(in the rows, 128 means zero)
Rows near named flat spaces through zero (a row that begins with a name and a colon came from that space):
frtj: 111,118,110,142,139,176,120,126,131,145,154,104,153,153,107,132,160,135,131,166,111,139,126,100,167,98,113,67
frtj: 142,125,159,124,105,104,119,137,131,105,109,147,125,113,138,125,118,90,145,100,121,118,134,145,117,162,136,165
frtj: 93,149,135,129,151,189,130,182,140,77,131,114,125,145,118,141,112,117,141,146,120,158,112,169,149,185,91,101
qfqj: 141,100,130,157,138,95,155,112,141,126,114,119,107,125,155,126,133,115,80,115,111,123,145,131,109,141,150,146
grmp: 140,172,145,144,150,100,126,142,131,120,139,146,116,142,144,97,115,150,167,113,135,130,134,135,101,117,122,156
qfqj: 69,138,143,138,153,170,146,124,156,99,134,131,159,158,138,138,137,104,164,147,110,116,127,120,191,155,112,129
cpsb: 122,155,146,152,86,68,121,126,123,127,139,114,128,108,138,105,100,121,101,112,93,197,136,123,108,184,147,104
cpsb: 131,121,138,137,118,135,116,133,131,123,136,122,137,133,120,127,138,108,138,133,110,133,131,123,140,133,126,115
qfqj: 147,121,152,136,137,160,118,167,128,120,89,149,134,132,149,105,162,99,144,104,128,111,143,152,113,138,113,119
grmp: 107,117,149,93,67,103,108,92,131,111,143,138,159,105,100,162,103,81,166,129,115,114,115,106,178,158,146,167
grmp: 138,133,118,154,118,95,126,102,116,179,132,122,140,126,145,95,153,152,99,123,115,152,146,90,110,96,146,87
frtj: 123,115,124,126,125,141,126,121,131,129,134,121,136,131,118,139,135,120,128,139,122,123,126,120,146,123,128,121
grmp: 127,119,117,127,133,147,125,113,121,162,122,134,149,135,131,119,162,139,131,134,135,111,134,102,139,87,127,104
cpsb: 111,160,119,118,157,112,145,117,138,108,155,132,110,141,122,141,88,162,154,140,149,117,113,134,132,118,123,177
cpsb: 112,165,139,106,106,98,119,130,126,100,150,133,122,116,112,139,74,133,157,126,134,149,110,140,130,162,128,161
grmp: 136,87,122,159,166,188,145,155,136,137,87,119,128,146,157,115,189,111,86,127,117,115,149,142,122,124,115,78
frtj: 138,140,127,126,137,96,141,121,124,134,116,141,111,119,147,117,114,148,118,109,145,121,132,135,97,123,138,158
qfqj: 142,78,139,129,127,142,131,128,147,94,126,120,119,131,114,162,135,77,128,134,112,92,129,141,150,142,133,161
cpsb: 147,115,137,162,112,85,133,123,130,133,123,113,115,118,146,112,130,113,83,112,98,158,146,127,101,152,149,116
grmp: 131,150,160,141,106,77,121,126,136,103,139,136,124,121,135,118,99,106,150,110,108,145,133,132,121,166,140,163
grmp: 144,130,106,112,138,115,152,169,115,100,99,111,64,95,136,142,75,154,47,110,154,168,114,199,58,186,126,135
frtj: 115,170,147,194,154,69,151,110,147,137,146,126,127,154,175,77,130,147,126,117,94,160,155,104,113,132,142,127
grmp: 136,173,160,167,156,96,130,161,150,76,159,126,99,154,136,108,93,126,167,122,107,151,131,156,109,160,117,166
frtj: 127,135,136,134,148,122,142,130,136,119,116,140,119,134,148,121,127,129,134,117,134,112,134,139,119,132,128,154
qfqj: 125,153,110,144,159,114,145,114,122,165,126,134,124,139,154,98,139,179,115,125,144,132,137,111,104,87,130,115
qfqj: 105,119,133,180,145,136,153,128,143,137,113,109,139,144,166,103,161,115,81,128,88,159,152,119,134,157,132,75
cpsb: 104,151,85,120,200,118,186,86,129,169,110,149,110,141,172,117,128,213,104,127,185,85,130,115,106,63,134,165
qfqj: 158,106,101,122,182,131,148,100,135,145,138,138,104,150,124,142,142,165,143,141,167,52,127,116,121,35,131,187
frtj: 124,165,111,139,165,108,152,130,124,142,126,131,104,134,153,105,113,184,109,122,151,143,130,136,90,113,125,131
cpsb: 146,97,117,161,163,166,134,145,139,127,135,104,118,155,124,128,164,124,109,148,112,121,137,130,131,103,117,97
frtj: 92,109,97,124,128,145,143,102,137,123,163,90,131,134,98,169,112,136,96,172,114,146,111,111,172,134,130,104
qfqj: 106,147,147,105,103,127,117,135,129,101,131,139,140,117,117,141,100,107,160,124,127,136,115,139,148,170,123,146
cpsb: 162,74,132,161,168,126,147,101,156,124,133,127,115,158,137,137,168,102,136,135,116,56,148,112,140,74,141,178
qfqj: 164,102,124,122,155,126,136,123,133,126,117,143,105,133,131,137,139,128,138,120,152,69,132,138,111,85,132,182
grmp: 140,157,126,161,138,94,125,116,122,164,145,128,131,141,145,86,142,164,130,123,121,148,144,99,105,88,135,106
cpsb: 146,106,130,117,114,131,123,138,121,126,108,130,120,112,126,135,131,112,111,116,132,122,129,143,114,138,132,131
127,114,108,150,147,123,146,107,134,146,141,109,122,140,132,129,140,146,96,144,119,130,134,109,131,103,137,113  qfqj
167,81,127,91,27,102,71,100,97,161,142,117,155,83,73,152,134,89,121,129,112,138,121,92,140,115,155,101  frtj
134,140,95,115,150,146,128,116,108,181,127,136,135,135,129,111,152,186,127,136,164,114,127,104,115,54,121,101  grmp
120,141,114,103,127,134,120,113,121,139,148,133,137,130,106,140,118,152,156,143,149,115,114,112,144,95,123,137  grmp
128,151,128,145,176,160,126,143,139,124,150,134,131,169,126,114,147,150,180,146,135,107,129,122,140,82,103,129  grmp
129,120,114,104,124,187,112,167,111,130,108,122,132,120,111,135,140,130,115,135,143,142,116,151,124,136,104,77  cpsb
70,184,125,126,97,120,120,123,118,138,153,115,159,121,122,115,99,152,127,142,111,205,116,108,151,172,123,69  qfqj
145,114,111,82,118,140,131,151,106,127,85,138,103,91,127,145,109,138,90,108,170,122,115,170,88,146,126,138  cpsb
148,120,136,128,83,95,118,146,111,127,103,118,112,89,134,121,110,110,72,101,114,177,132,152,85,185,143,105  cpsb
126,101,140,108,75,98,128,117,123,117,100,128,128,86,131,147,107,86,88,105,116,141,127,141,124,190,152,141  grmp
123,126,149,138,104,106,120,116,137,116,138,128,141,126,126,129,123,97,143,125,103,133,133,116,146,151,139,140  grmp
112,148,106,155,171,148,145,137,135,134,150,106,119,156,132,118,132,169,113,153,125,152,127,125,128,110,113,93  cpsb
109,173,133,156,127,98,132,142,129,117,151,110,118,131,136,106,96,149,113,129,106,195,128,134,112,169,126,101  frtj
145,73,126,101,84,134,106,99,123,140,128,127,149,110,96,161,147,87,132,135,122,92,125,104,160,108,144,136  frtj
122,163,156,150,133,98,122,142,151,71,177,119,111,148,112,134,82,114,177,138,102,149,120,142,140,164,121,171  grmp
123,184,145,174,140,76,137,137,132,130,139,128,117,138,164,78,112,154,124,109,108,180,144,128,92,151,132,117  frtj

Rows near named flat spaces through zero:
qh-bn: 151,108,135,169,151,193,93,95,133,108,130,84,140,113,94,166,136,118,95,109,190,112,117,79,118,117,183,82
tn-pg: 104,128,156,133,142,132,122,111,145,121,135,104,138,93,167,156,109,132,111,136,138,153,166,133,125,91,123,152
sq-lt: 148,133,108,124,78,121,120,125,115,109,117,155,168,139,88,97,147,123,130,164,101,144,155,133,140,161,135,100
tn-pg: 81,89,102,107,124,123,122,134,67,122,171,153,104,125,133,119,116,103,136,78,162,123,107,153,115,123,95,105
sq-lt: 137,162,105,134,111,173,114,123,126,135,95,100,124,123,168,141,100,150,136,119,168,136,148,90,148,78,100,171
qq-sj: 132,112,88,117,145,177,112,136,95,94,144,177,99,134,102,117,99,107,133,116,130,109,103,163,128,152,117,84
qh-bn: 106,143,131,117,116,118,122,120,108,91,121,98,145,121,146,154,140,128,114,115,144,139,153,103,122,112,124,114
qq-sj: 117,123,101,135,138,161,107,123,106,105,140,140,108,122,137,149,98,110,120,129,148,135,145,153,131,123,110,105
sq-lt: 134,129,152,99,129,145,133,112,139,108,135,141,159,111,112,121,125,147,122,130,108,127,132,118,138,128,128,125
tn-pg: 123,122,123,125,111,92,141,146,108,140,121,115,126,151,114,107,167,124,143,94,135,109,88,100,111,141,143,124
sq-lt: 121,108,121,197,105,120,107,134,148,189,125,99,121,115,159,128,115,104,138,161,144,163,158,150,124,113,138,172
qh-bn: 137,123,125,147,138,137,122,126,128,131,123,111,119,133,119,138,138,122,120,116,154,117,115,111,119,125,150,116
tn-pg: 135,115,123,124,173,182,113,99,129,131,175,139,105,132,116,183,88,127,109,125,146,112,122,147,158,139,96,88
tn-pg: 142,137,108,159,112,167,100,127,135,140,121,97,136,139,124,157,113,120,140,145,121,128,127,114,150,152,123,121
qh-bn: 114,142,106,136,108,78,130,126,100,109,116,131,119,136,148,135,148,113,105,145,158,158,185,144,115,107,124,113
sq-lt: 129,139,173,105,162,171,133,104,162,128,132,97,144,101,148,158,107,167,120,104,135,116,117,86,143,92,119,159
sq-lt: 113,99,98,149,95,70,128,125,88,160,152,152,113,144,122,110,151,99,118,135,170,153,159,160,119,123,119,109
sq-lt: 95,86,81,132,115,102,120,139,69,143,173,172,90,145,123,115,119,86,135,115,153,134,125,187,121,146,95,93
qq-sj: 173,125,128,161,123,143,120,131,159,149,116,127,142,147,80,118,144,123,135,162,96,115,107,124,136,177,167,111
tn-pg: 138,154,114,121,137,111,140,150,120,99,97,129,108,151,124,123,149,126,130,120,120,110,110,119,112,140,144,114
qq-sj: 129,143,143,124,72,100,127,118,135,127,113,109,189,123,123,117,153,140,130,158,101,157,170,104,141,135,131,138
qq-sj: 117,92,138,147,144,136,136,144,141,175,128,147,96,94,158,73,105,127,145,104,160,132,105,148,100,73,143,200
tn-pg: 111,128,113,152,134,122,117,128,112,140,133,93,102,137,154,166,127,113,121,111,170,130,132,120,123,112,119,123
qq-sj: 132,108,121,155,94,165,106,143,132,155,116,105,150,119,116,96,124,122,164,115,121,122,91,102,126,140,148,155
tn-pg: 113,132,118,132,94,111,124,143,113,121,109,118,141,124,140,107,139,120,142,126,124,142,137,121,116,124,132,143
qq-sj: 121,103,114,122,84,108,129,117,97,161,147,146,144,130,116,93,141,128,134,113,162,141,137,121,135,112,110,134
sq-lt: 122,102,109,161,88,109,109,109,110,168,157,123,142,135,118,137,135,106,121,151,156,157,166,142,143,136,115,110
qh-bn: 156,104,107,159,152,155,119,112,128,165,149,145,92,143,105,137,118,118,113,127,179,115,117,139,136,123,134,107
qh-bn: 102,142,141,123,106,111,128,134,136,153,135,82,148,134,158,160,124,136,151,128,95,135,126,111,149,144,92,154
qq-sj: 147,124,142,121,151,106,147,109,139,168,157,126,117,159,103,155,147,141,114,122,139,106,107,116,148,145,117,105
sq-lt: 136,134,124,130,106,108,147,163,140,134,76,167,121,106,149,36,129,136,153,138,115,145,133,146,96,89,155,202
qh-bn: 107,132,98,151,135,84,119,137,89,89,127,112,97,152,132,168,156,86,103,127,155,132,147,146,101,145,143,67
qh-bn: 163,106,120,132,114,183,111,100,114,103,118,151,156,107,76,86,139,135,108,112,183,123,128,92,119,100,173,104
qq-sj: 140,96,129,172,70,140,103,100,141,205,149,106,173,118,115,119,126,128,136,154,151,159,157,112,158,122,123,154
tn-pg: 130,106,135,138,155,121,136,120,135,159,151,141,102,127,129,130,123,125,117,122,155,124,121,146,124,113,129,131
qh-bn: 114,147,163,145,123,135,112,117,148,95,102,50,169,102,150,171,146,133,113,126,130,140,149,74,115,112,162,133
qh-bn: 135,116,131,97,170,169,134,131,121,96,139,161,109,122,104,114,114,134,128,93,127,92,79,130,118,134,136,107
qh-bn: 119,127,120,133,86,108,125,124,129,179,147,125,145,139,141,133,116,130,147,156,107,152,154,143,163,142,81,150
tn-pg: 124,149,109,80,104,118,135,115,91,84,129,163,145,136,121,121,131,140,116,129,131,139,164,129,143,122,93,100
sq-lt: 171,155,111,146,69,108,128,132,133,140,82,116,165,156,94,96,172,139,137,156,119,134,141,86,137,146,155,129
qq-sj: 134,129,114,168,93,69,134,139,117,156,96,103,124,144,131,104,178,115,123,128,171,142,143,105,101,107,166,142
tn-pg: 134,133,120,115,106,133,125,125,118,122,128,131,148,138,110,124,134,134,134,128,118,125,125,114,141,144,118,115
sq-lt: 107,119,133,141,157,122,129,126,128,145,143,111,95,121,161,156,115,120,119,111,160,129,128,138,119,102,119,140
qq-sj: 118,115,97,141,98,159,103,137,98,121,124,121,133,126,123,116,119,110,146,110,144,128,116,118,125,133,126,122
97,139,133,162,150,147,111,138,137,130,111,58,102,108,193,176,107,119,130,104,162,133,128,107,111,86,131,166  qq-sj
143,118,112,142,98,142,116,137,123,132,117,134,146,133,99,97,137,119,145,134,116,125,113,121,127,152,147,123  qq-sj
149,139,105,155,77,114,124,134,127,160,95,119,141,140,127,96,146,131,140,146,145,145,148,107,132,116,138,156  sq-lt
147,111,142,135,128,184,112,106,148,148,143,120,153,113,105,131,110,141,131,126,132,120,113,106,149,130,132,132  qh-bn
98,125,107,139,111,138,110,165,105,99,109,114,122,118,147,112,119,101,158,112,107,129,107,137,103,142,137,136  tn-pg
160,109,130,208,113,167,96,124,173,193,119,78,141,126,115,139,123,115,141,160,132,134,119,109,139,144,168,151  qq-sj
163,136,146,137,128,140,128,93,157,167,141,103,151,145,104,165,137,152,112,145,138,122,135,92,166,136,122,117  tn-pg
135,125,135,164,117,91,121,119,142,135,129,109,143,135,116,149,155,109,108,169,121,149,164,139,124,150,156,103  sq-lt
137,123,127,107,89,89,140,116,112,109,125,176,163,122,99,78,156,131,114,155,122,154,172,144,123,125,139,114  sq-lt
144,111,85,139,85,139,116,137,102,156,134,159,130,151,95,90,126,114,153,135,127,127,114,140,143,158,115,117  tn-pg
154,104,120,130,151,177,121,110,128,138,148,162,114,124,96,116,109,131,118,120,158,112,110,135,136,122,133,110  qh-bn
127,124,157,127,147,76,153,121,139,138,130,122,122,129,128,128,163,134,105,121,147,127,132,120,108,109,153,129  sq-lt
126,124,127,149,134,90,129,128,126,127,134,118,119,143,120,149,152,108,112,145,129,133,141,143,117,148,146,97  sq-lt
143,150,88,109,125,153,120,133,99,91,122,149,117,158,105,140,121,124,131,127,119,110,119,129,144,161,107,82  tn-pg
140,106,111,157,130,166,111,139,127,154,130,120,113,135,109,118,120,115,148,111,140,107,82,119,126,144,144,128  qq-sj
103,127,135,73,113,161,126,120,109,119,158,128,158,123,129,137,103,150,152,94,102,115,103,107,160,141,71,129  qh-bn
124,111,116,168,126,121,123,140,127,153,112,128,100,112,152,100,125,111,129,126,171,144,138,142,100,87,153,164  qq-sj
101,104,101,139,85,171,90,137,99,127,145,115,151,118,127,126,101,105,161,119,114,136,116,131,140,155,105,123  tn-pg

Rows near named flat spaces through zero:
tm-hp: 103,147,146,151,122,153,134,87,131,133,136,125,123,132,154,136,115,107,133,130,101,115,151,111,137,134,158,141
bm-hb: 112,115,139,128,126,127,122,137,141,123,111,126,143,116,121,128,137,131,137,131,117,125,126,132,115,134,134,129
tc-mb: 122,159,137,116,123,67,148,122,122,126,112,134,130,161,166,167,113,120,166,137,120,127,106,156,191,101,89,139
cf-mg: 172,136,103,106,127,102,134,155,116,124,120,128,101,123,111,106,116,116,103,105,151,138,97,123,145,104,99,127
tc-mb: 132,129,131,131,123,130,130,132,127,127,129,123,127,124,123,120,133,122,126,124,128,127,128,123,124,131,132,131
bm-hb: 114,120,125,127,135,134,127,125,132,135,132,127,123,127,134,133,122,134,135,133,127,125,136,136,134,134,136,136
tc-mb: 130,140,120,144,144,136,102,123,124,96,109,146,138,119,139,153,108,194,116,175,128,163,124,124,110,119,129,108
cf-mg: 159,177,118,131,120,104,144,108,125,106,143,154,107,164,156,155,116,118,112,126,119,137,121,138,153,97,107,94
bm-hb: 193,174,120,132,121,125,133,164,110,99,143,108,147,154,104,98,160,133,106,123,163,151,110,104,95,109,118,111
bm-hb: 145,144,131,127,115,122,133,102,125,125,118,146,116,127,131,126,115,93,105,104,114,122,115,107,139,108,113,113
tm-hp: 133,154,138,135,135,147,138,166,128,130,169,75,171,174,119,108,183,137,161,138,163,125,150,133,96,145,155,150
tm-hp: 100,207,131,129,144,174,126,108,218,79,126,133,126,177,168,146,122,92,100,113,74,111,152,139,91,85,197,97
bm-hb: 138,151,130,124,144,142,115,185,147,101,124,88,179,151,105,107,170,159,139,145,157,143,125,129,73,124,149,134
cf-mg: 134,172,150,145,131,155,127,82,106,140,150,111,177,178,145,131,144,114,141,134,146,121,144,84,120,118,127,133
tm-hp: 97,99,117,111,146,144,125,162,153,144,127,101,115,112,118,109,126,131,141,122,134,116,139,149,124,145,159,163
bm-hb: 148,124,150,159,97,139,119,115,128,92,114,161,141,95,106,125,149,128,94,129,93,140,124,103,76,137,133,75
bm-hb: 126,162,125,107,149,137,121,139,153,122,115,104,156,163,132,120,131,117,131,119,143,123,120,120,118,98,135,141
tc-mb: 151,165,119,129,142,103,119,149,94,109,97,105,139,131,139,128,100,175,138,164,161,165,97,107,154,101,106,161
tc-mb: 107,113,138,132,129,154,115,106,135,136,102,128,130,98,123,114,109,111,116,118,112,118,129,97,120,130,144,143
cf-mg: 121,132,122,106,143,119,123,134,142,133,116,123,142,146,131,133,126,126,137,123,138,123,119,137,134,111,116,133
tm-hp: 147,113,141,147,104,109,150,122,69,158,157,113,123,121,122,116,141,121,152,130,149,127,132,114,159,158,106,153
cf-mg: 114,114,137,140,135,151,112,107,109,142,118,120,145,110,126,122,117,144,132,144,136,131,134,97,122,140,134,148
mz-gs: 79,98,135,134,144,124,99,94,143,119,96,171,148,114,153,188,105,182,143,174,98,138,134,152,127,132,119,101
mz-gs: 119,78,144,120,121,139,116,91,116,166,132,149,165,123,104,127,153,105,131,108,133,105,135,109,109,147,99,107
tc-mb: 141,133,107,132,147,135,115,131,116,119,150,136,134,146,134,148,129,185,125,163,154,152,138,141,116,130,121,108
mz-gs: 126,127,148,131,117,116,138,155,110,138,113,87,146,115,114,98,141,113,156,123,140,123,116,110,137,139,131,176
mz-gs: 173,143,102,101,144,168,131,110,106,174,171,100,126,164,105,74,133,74,97,74,187,107,133,77,126,110,117,145
tm-hp: 163,122,119,124,109,95,167,166,88,157,179,97,99,141,115,102,154,108,152,110,163,122,129,149,165,152,111,157
tc-mb: 140,155,135,137,123,106,136,131,103,122,122,115,135,139,142,134,121,138,144,144,138,141,115,119,153,118,114,146
tm-hp: 106,137,129,135,145,147,125,104,121,145,146,116,138,151,152,143,119,142,148,147,138,124,149,126,141,133,139,148
mz-gs: 149,172,95,112,156,155,125,99,132,135,158,129,109,175,150,130,102,119,99,116,153,127,137,115,140,93,129,120
mz-gs: 148,143,157,165,99,99,136,97,73,120,124,143,150,126,141,151,133,146,145,158,123,148,119,103,146,135,94,119
cf-mg: 134,152,113,90,149,104,126,137,148,129,114,126,144,169,138,139,122,117,134,115,147,123,107,143,146,87,99,126
cf-mg: 77,117,141,106,148,130,114,144,187,121,111,128,177,155,133,155,156,137,159,136,112,111,138,171,97,126,142,115
mz-gs: 167,152,113,143,114,121,141,146,119,100,149,137,90,124,127,123,127,137,100,130,125,148,126,135,125,125,134,105
tm-hp: 159,163,87,90,136,96,148,159,168,106,144,146,76,164,139,137,117,104,99,95,126,126,112,179,150,86,116,95
bm-hb: 63,128,134,104,167,134,107,90,161,149,107,133,170,168,168,177,108,142,167,150,124,110,140,149,147,110,123,141
cf-mg: 102,129,131,122,139,128,131,115,134,144,131,121,133,145,147,142,120,123,151,132,127,116,138,138,148,128,131,147
bm-hb: 130,148,136,112,146,112,116,159,134,117,114,105,197,170,123,137,162,159,160,151,161,139,114,137,105,111,107,129
mz-gs: 114,103,148,117,108,121,144,155,155,138,128,115,137,121,104,106,166,79,143,92,111,98,130,145,112,146,140,133
tc-mb: 132,121,116,121,138,135,122,136,130,131,134,127,127,129,122,124,128,140,122,130,141,131,130,132,121,129,128,126
mz-gs: 120,146,106,117,134,129,137,157,187,94,139,142,84,137,141,141,124,123,107,118,96,125,138,182,117,116,164,99
tc-mb: 97,107,133,112,130,128,124,111,160,136,105,147,122,115,133,138,114,99,125,107,98,106,126,138,134,122,130,122
cf-mg: 111,101,110,65,144,91,132,213,200,122,107,115,135,142,100,119,162,109,145,93,132,107,106,202,112,115,123,123
tm-hp: 146,172,152,159,116,134,123,76,102,111,132,147,169,159,149,154,136,136,125,150,122,141,131,91,116,113,111,96
97,113,130,113,135,124,123,103,148,141,111,147,126,128,143,148,109,112,133,119,108,111,128,140,146,120,121,125  tc-mb
176,180,106,104,125,86,146,140,139,102,136,147,110,175,140,141,128,105,106,105,134,135,101,150,149,79,92,90  cf-mg
150,154,103,97,137,87,133,141,147,108,114,152,107,152,142,150,109,126,113,118,128,136,100,159,155,85,94,101  cf-mg
129,163,99,128,158,136,117,137,131,106,120,119,102,134,155,139,83,175,118,160,140,156,125,132,146,105,144,146  mz-gs
122,119,123,121,140,124,99,130,149,99,89,157,147,113,124,150,118,167,111,149,116,147,111,134,101,111,116,94  cf-mg
103,130,144,117,136,140,132,136,150,145,141,101,167,162,127,124,161,107,159,118,135,104,144,138,113,135,143,144  cf-mg
174,182,145,177,91,140,155,90,91,112,181,137,115,155,143,128,148,104,108,126,117,135,149,98,124,133,137,97  cf-mg
113,183,127,130,160,188,98,81,173,102,124,139,168,176,153,148,121,133,100,137,117,127,148,102,79,90,161,94  bm-hb
111,126,124,86,139,93,123,151,154,129,54,116,120,104,127,114,87,96,131,101,120,118,81,124,166,88,109,169  tc-mb
152,158,125,124,122,114,133,132,140,104,133,143,132,154,132,139,141,122,114,122,123,134,119,138,118,106,116,93  cf-mg
128,167,157,164,113,112,143,83,77,134,136,120,146,151,167,153,118,133,162,159,128,136,133,101,171,129,113,152  tc-mb
155,85,151,141,102,112,116,158,89,125,101,123,172,82,74,98,167,148,131,135,146,145,102,97,88,154,98,123  tm-hp
117,54,113,115,132,126,100,183,145,115,79,137,113,44,80,104,120,168,107,133,122,144,106,141,93,150,134,127  cf-mg
163,143,124,132,131,140,115,113,92,131,118,121,144,125,115,106,118,132,107,127,158,143,111,74,122,112,107,134  cf-mg
116,84,122,119,135,124,117,142,117,146,114,123,127,96,111,119,121,147,137,134,141,130,122,130,132,145,119,148  tm-hp
143,168,133,143,114,119,142,78,116,120,141,156,109,152,161,154,109,105,114,124,106,128,130,118,157,107,115,103  tm-hp
150,135,144,169,104,159,128,136,117,101,144,123,132,105,106,104,156,138,106,137,116,142,143,101,76,153,162,110  tc-mb
69,124,115,94,161,152,130,139,179,157,112,89,100,128,146,109,92,89,144,101,121,93,139,143,158,118,174,196  bm-hb
62,105,83,79,204,161,81,130,195,133,94,137,126,135,152,161,74,185,126,154,136,129,136,169,125,102,150,138  tm-hp
108,137,111,114,166,133,121,139,127,145,152,103,151,174,149,149,130,174,165,162,168,133,145,156,140,128,129,152  bm-hb
168,151,133,133,104,120,155,155,109,130,150,97,116,134,109,86,153,86,123,97,143,122,121,110,130,130,131,146  mz-gs
138,126,89,114,150,153,116,125,154,118,147,154,92,132,129,135,110,145,86,123,130,135,139,147,112,117,140,92  mz-gs
112,89,100,95,149,141,102,156,189,110,102,157,113,102,105,129,122,141,93,113,111,126,121,163,88,119,140,90  tc-mb
121,137,131,152,118,126,138,97,116,123,142,148,97,123,156,153,106,135,127,144,104,133,143,134,153,136,136,120  cf-mg
